Here is a tiny trained network, its code and every weight. The questions are about switching its units off for an input and a target symbol, where a switched-off unit gives its printed mean instead of its output.

import numpy as np


def w(rows, s, z=0):
    codes = np.array(rows[::2]) - 128.0
    scale = np.full(codes.shape[1], s)
    scale[-1] = z or s
    return codes * scale


def f(y):
    return y / 2 * (1 + np.tanh(0.7978845608 * (y + 0.044715 * y**3)))


def softmax(a):
    e = np.exp(a - a.max(-1, keepdims=True))
    return e / e.sum(-1, keepdims=True)


def log_softmax(a):
    a = a - a.max(-1, keepdims=True)
    return a - np.log(np.exp(a).sum(-1, keepdims=True))


def net(x, mask):
    ids = ['αγδζηθλμξπστφψω'.index(c) for c in x.split()]
    T = len(ids)
    res = E[ids] + P[:T]
    q, k, v = (res @ M[0].T for M in (Q, K, V))
    z = softmax(np.where(np.tri(T) > 0, q @ k.T / 4**0.5, -1e9)) @ v
    res = res + np.where(mask[0], z, O[0][:, -1]) @ O[0][:, :-1]
    y = f(res @ A[0][:, :-1].T + A[0][:, -1])
    res = res + np.where(mask[1:9], y, B[0][:, -1]) @ B[0][:, :-1]
    return log_softmax(res[-1] @ U[:, :-1].T + U[:, -1])


Q, K, V, O, A, B = {}, {}, {}, {}, {}, {}
E = w([
[86,162,133,112,154,176,155,56,143,227,132],'α',
[155,151,164,141,195,170,124,63,140,171,184],'γ',
[113,140,93,132,137,142,196,142,127,146,154],'δ',
[104,110,88,87,91,120,140,107,109,122,146],'ζ',
[105,61,147,119,100,115,129,100,80,130,163],'η',
[154,88,137,111,100,109,109,83,80,115,206],'θ',
[89,65,145,161,105,124,167,113,89,154,123],'λ',
[100,100,103,139,117,162,178,174,135,118,125],'μ',
[117,118,102,118,105,109,159,85,97,149,157],'ξ',
[106,107,148,117,73,163,76,40,133,199,109],'π',
[101,91,114,148,109,142,173,142,119,135,126],'σ',
[157,145,144,101,86,212,54,98,184,180,139],'τ',
[136,113,69,141,112,144,156,138,132,68,130],'φ',
[116,93,165,211,195,205,107,52,159,100,67],'ψ',
[165,150,79,171,138,190,112,4,147,81,123],'ω',
],0.024)
P = w([
[88,176,122,185,131,178,23,185,85,157,131],'0',
[45,166,114,199,156,154,56,149,113,127,151],'1',
[122,164,155,110,67,179,123,82,86,117,77],'2',
[101,109,126,178,169,129,54,177,153,157,117],'3',
[41,110,104,191,138,154,120,97,147,134,180],'4',
[134,91,135,86,88,187,178,56,117,128,111],'5',
[186,62,87,90,165,204,128,118,106,161,100],'6',
[120,66,74,208,176,88,82,127,201,151,118],'7',
[188,49,133,88,80,149,188,75,180,137,64],'8',
[83,42,132,173,130,122,158,82,228,139,185],'9',
[195,7,80,114,147,188,157,98,155,151,124],'10',
],0.015)
Q[0] = w([
[159,123,92,133,164,122,91,153,86,151,93],'H0',
[121,113,128,139,155,244,77,35,200,158,117],'H0',
[193,69,134,41,121,213,224,80,115,116,115],'H0',
[101,39,9,144,146,155,122,117,140,161,209],'H0',
],0.014)
K[0] = w([
[121,145,176,102,89,207,190,83,91,79,149],'H0',
[171,45,87,156,82,145,94,87,205,69,97],'H0',
[81,81,127,147,110,91,154,97,252,131,205],'H0',
[216,29,117,63,153,112,206,103,190,180,107],'H0',
],0.011)
V[0] = w([
[107,66,165,212,144,154,198,161,99,118,73],'H0',
[214,198,104,168,159,146,137,119,141,11,174],'H0',
[91,84,94,89,102,135,117,193,134,21,138],'H0',
[74,222,79,77,139,164,157,171,200,181,77],'H0',
],0.011)
O[0] = w([
[79,131,105,72,126,153,28,190,109,114,69,192],'H0',
[78,140,32,83,164,165,155,113,172,156,193,60],'H0',
[172,139,105,88,150,20,126,141,158,189,119,2],'H0',
[184,4,153,88,167,141,118,168,134,140,87,84],'H0',
],0.015,0.0074)
A[0] = w([
[102,28,17,114,112,143,182,158,79,82,162,147],'N0',
[191,107,193,152,183,203,90,48,180,170,71,90],'N1',
[109,51,152,97,185,159,148,89,156,211,78,165],'N2',
[99,224,175,134,134,210,64,82,182,156,81,93],'N3',
[146,245,168,169,179,131,162,8,186,214,164,211],'N4',
[144,223,146,119,80,156,28,173,155,155,116,125],'N5',
[173,26,98,4,170,79,78,193,209,200,178,3],'N6',
[150,109,146,116,122,1,167,217,45,34,102,28],'N7',
],0.0077,0.005)
B[0] = w([
[159,132,66,80,87,60,122,146,180,142,197,180],'N0',
[1,155,158,74,87,59,137,116,197,156,146,220],'N1',
[168,146,78,151,158,137,118,151,129,27,186,178],'N2',
[225,66,112,165,169,53,141,88,103,84,155,254],'N3',
[151,122,147,117,138,169,117,240,151,127,41,220],'N4',
[61,120,127,71,116,104,207,60,208,106,132,205],'N5',
[214,178,184,163,87,124,64,68,195,98,177,153],'N6',
[150,164,155,70,228,206,233,47,138,149,84,159],'N7',
],0.0084,0.022)
U = w([
[111,13,156,106,131,159,118,180,67,69,125,89],'α',
[114,158,175,201,186,239,141,58,103,102,164,65],'γ',
[162,72,150,144,185,2,229,171,79,42,246,35],'δ',
[39,111,132,64,189,151,58,152,105,206,65,254],'ζ',
[196,49,130,158,217,40,203,107,68,167,127,210],'η',
[99,172,122,160,107,116,123,188,84,48,115,142],'θ',
[74,233,143,141,178,25,207,100,93,88,193,72],'λ',
[116,154,139,117,157,26,125,148,106,99,199,109],'μ',
[182,23,119,144,125,47,81,217,53,49,140,165],'ξ',
[112,74,106,226,53,144,40,100,53,161,87,253],'π',
[53,115,102,64,107,21,98,194,50,85,142,185],'σ',
[12,149,141,121,122,157,177,88,196,233,170,122],'τ',
[155,118,147,136,146,189,81,81,144,128,102,88],'φ',
[72,128,125,129,220,145,162,31,143,98,120,28],'ψ',
[145,91,80,201,119,203,159,88,113,103,171,103],'ω',
],0.005,0.0085)

Each question gives the input, a string of symbols that net reads in full, and the target symbol t.
The units are the heads (4 rows each of Q, K, V and O) and the neurons (one row each of A and B). Each row of codes is followed by its name. A weight is (code - 128) times the scale printed after its matrix; where a second scale follows, it is the last column's (O, A, B and U).
mask holds one flag per unit, heads first, then neurons. A switched-off unit (its flag False) gives its mean, the last column of its rows in O or B, instead of its output. The means were averaged over made-up inputs and are rounded, as every weight is.
A unit's drop is (log p(t) with every unit on - log p(t) with that unit switched off) / (log p(t) with every unit on - log p(t) with every unit switched off).
The circuit of an input: a set's keep is (log p(t) with only the set's units on - log p(t) with every unit switched off) / (log p(t) with every unit on - log p(t) with every unit switched off). Starting from all 9 units, units are removed one at a time, each time the one whose removal leaves the highest keep (on an exact tie, the one counted first), for as long as the keep stays at least 0.8.
units of the circuit, in order: the units of the circuit, biggest drop first
top k neurons: the k neurons with the biggest drops, biggest first
drop when u is switched off: that unit's drop, to one decimal
input θ ξ α ψ λ α, target ψ: top 3 neurons : [N5, N3, N4]
input ξ ψ π μ, target γ: units of the circuit, in order : [H0, N7]
input ξ ζ σ θ μ ξ η σ ψ, target ψ: units of the circuit, in order : [N5, H0, N3]
input τ η τ η σ θ ψ ζ ζ η, target η: units of the circuit, in order : [H0, N7]
input θ δ μ ζ ξ ζ α ζ λ, target η: top neuron : [N7]
input σ ζ σ θ ζ α σ ω θ φ, target θ: units of the circuit, in order : [N4, H0, N1]
input ζ α ζ α θ α γ, target θ: units of the circuit, in order : [N4, H0]
input ζ ψ δ, target σ: top 2 neurons : [N7, N0]
input θ φ ζ φ γ τ σ, target δ: units of the circuit, in order : [H0, N2]
input φ ψ η δ μ θ, target φ: units of the circuit, in order : [H0, N6, N7]
input ζ λ τ ω μ φ γ, target φ: units of the circuit, in order : [N6, H0, N4, N1]
input ζ δ ζ ζ φ ζ, target μ: units of the circuit, in order : [H0, N6]
input ψ γ π τ θ η, target θ: units of the circuit, in order : [N4, H0, N5]
input γ μ γ, target μ: units of the circuit, in order : [H0, N6, N1, N4]
input τ λ φ, target ψ: units of the circuit, in order : [H0, N7, N5]
input γ ζ ξ ζ δ ξ, target ξ: units of the circuit, in order : [H0, N5]
input φ ζ γ ζ α τ ψ λ ζ η α, target η: units of the circuit, in order : [N3, H0, N1]
input α π τ ζ α η, target α: top neuron : [N3]
input α ζ γ, target ζ: top 2 neurons : [N3, N4]
input η α δ φ μ σ ξ, target ζ: units of the circuit, in order : [H0, N3]
input ω θ ζ δ ω ζ, target τ: top neuron : [N3]
input θ σ π ψ τ ω ψ τ λ γ ξ, target ω: top 2 neurons : [N1, N0]
input μ α ζ ζ, target η: top 2 neurons : [N1, N7]
input μ ζ σ τ, target τ: top 3 neurons : [N1, N3, N4]
input σ μ ζ, target φ: top 4 neurons : [N6, N7, N3, N1]
input η ψ ζ σ φ, target ζ: top 2 neurons : [N3, N7]
input δ δ γ θ α η τ μ, target δ: top neuron : [N4]
input ζ ζ θ π ζ γ ψ π, target ψ: top 3 neurons : [N5, N3, N4]
input ζ φ θ ζ τ ψ δ λ δ γ σ, target ω: drop when N0 is switched off : 0.1
